Below is a small trained network, with its code and all its weights. Each question gives an input and a class and asks what happens when units are switched off, that is, made to give their printed mean instead of their output.

import numpy as np


def w(rows, s, z=0):
    codes = np.array(rows[::2]) - 128.0
    scale = np.full(codes.shape[1], s)
    scale[-1] = z or s
    return codes * scale


def norm(h):
    return h / np.sqrt((h * h).mean(-1, keepdims=True) + 1e-5)


def f(y):
    return np.maximum(y, 0)


def log_softmax(a):
    a = a - a.max(-1, keepdims=True)
    return a - np.log(np.exp(a).sum(-1, keepdims=True))


def net(x, mask):
    res = np.array(x, float).reshape(1, 5) / 4 @ E
    u = 0
    for l in range(2):
        y = f(norm(res) @ A[l][:, :-1].T + A[l][:, -1])
        res = res + np.where(mask[u : u + 6], y, B[l][:, -1]) @ B[l][:, :-1]
        u += 6
    return log_softmax(norm(res)[-1] @ U[:, :-1].T + U[:, -1])


A, B = {}, {}
E = w([
[121,139,63,117,117,142,145,162,122,115],'x0',
[119,120,133,148,108,130,112,119,139,153],'x1',
[153,171,94,133,149,61,205,159,159,254],'x2',
[194,101,117,203,210,181,112,128,198,123],'x3',
[130,107,141,128,121,130,111,120,139,150],'x4',
],0.0095)
A[0] = w([
[98,66,164,110,55,160,96,116,104,37,187],'0.n0',
[49,32,102,57,52,78,106,98,170,39,125],'0.n1',
[185,114,122,184,167,155,204,120,192,137,1],'0.n2',
[163,78,126,229,161,228,50,180,118,88,132],'0.n3',
[101,112,103,172,213,189,3,122,216,9,70],'0.n4',
[100,135,102,119,169,53,163,122,137,188,150],'0.n5',
],0.0061,0.0033)
B[0] = w([
[85,81,147,213,190,134,125,214,120,154,234],'0.n0',
[199,174,162,156,112,176,115,182,113,183,203],'0.n1',
[225,31,108,203,96,183,176,202,135,176,184],'0.n2',
[99,171,109,65,189,126,95,28,105,40,242],'0.n3',
[76,173,99,52,84,47,196,63,177,121,254],'0.n4',
[176,92,116,62,2,137,44,63,146,115,200],'0.n5',
],0.0084,0.0078)
A[1] = w([
[103,83,174,112,118,81,146,139,127,144,208],'1.n0',
[114,138,132,50,70,61,121,117,112,168,31],'1.n1',
[235,151,93,198,178,142,138,172,193,154,4],'1.n2',
[82,141,180,178,153,148,99,255,80,103,173],'1.n3',
[167,85,144,185,100,156,150,92,122,133,103],'1.n4',
[123,110,143,131,111,159,115,193,116,102,1],'1.n5',
],0.0093,0.0012)
B[1] = w([
[153,186,94,149,144,136,105,178,86,125,176],'1.n0',
[159,216,171,99,75,87,80,124,154,47,239],'1.n1',
[100,21,152,150,169,170,89,187,104,179,241],'1.n2',
[91,123,203,250,186,148,200,164,48,254,254],'1.n3',
[115,98,54,79,127,156,220,202,138,112,178],'1.n4',
[72,142,103,181,185,132,131,118,25,78,171],'1.n5',
],0.0086,0.0069)
U = w([
[52,200,204,221,179,136,165,201,42,194,29],'0',
[66,169,117,62,235,130,155,37,192,53,217],'1',
[175,241,154,46,28,85,88,180,148,148,255],'2',
[184,2,85,116,157,183,166,198,207,207,47],'3',
],0.0094,0.00074)

Each question gives the input, the list of numbers given to net, and the class t.
The units are the neurons (one row each of A and B). Each row of codes is followed by its name. A weight is (code - 128) times the scale printed after its matrix; where a second scale follows, it is the last column's (A, B and U).
mask holds one flag per neuron, layer by layer. A switched-off neuron (its flag False) gives its mean, the last column of its row in B, instead of its output. The means were averaged over made-up inputs and are rounded, as every weight is.
A unit's drop is (log p(t) with every unit on - log p(t) with that unit switched off) / (log p(t) with every unit on - log p(t) with every unit switched off).
The circuit of an input: a set's keep is (log p(t) with only the set's units on - log p(t) with every unit switched off) / (log p(t) with every unit on - log p(t) with every unit switched off). Starting from all 12 units, units are removed one at a time, each time the one whose removal leaves the highest keep (on an exact tie, the one counted first), for as long as the keep stays at least 0.8.
circuit, biggest first: the units of the circuit, biggest drop first
top k neurons: the k neurons with the biggest drops, biggest first
top k neurons in layer l: the k neurons of layer l with the biggest drops, biggest first
drop of u: that unit's drop, to one decimal
input [-6,-3,-4,1,-5], class 1: circuit, biggest first	(0.n4)
input [-7,5,-5,1,-3], class 1: top 2 neurons	(0.n4, 0.n3)
input [8,4,5,0,0], class 2: top 2 neurons	(0.n5, 0.n0)
input [5,2,7,1,-3], class 3: top 2 neurons	(0.n4, 0.n3)
input [6,-3,-1,7,-3], class 1: top 2 neurons	(0.n3, 0.n4)
input [-8,1,3,1,-8], class 3: top 2 neurons	(0.n4, 0.n2)
input [6,-4,-1,8,-8], class 1: top 2 neurons in layer 0	(0.n3, 0.n4)
input [6,-6,-1,8,-7], class 1: top 2 neurons	(0.n3, 0.n4)
input [4,-5,2,2,-8], class 3: drop of 0.n0	0.1
input [0,6,1,4,-4], class 3: drop of 0.n2	3.6
input [-4,-6,2,6,-1], class 3: drop of 0.n2	2.2
input [4,4,2,1,-8], class 3: drop of 0.n4	1.3
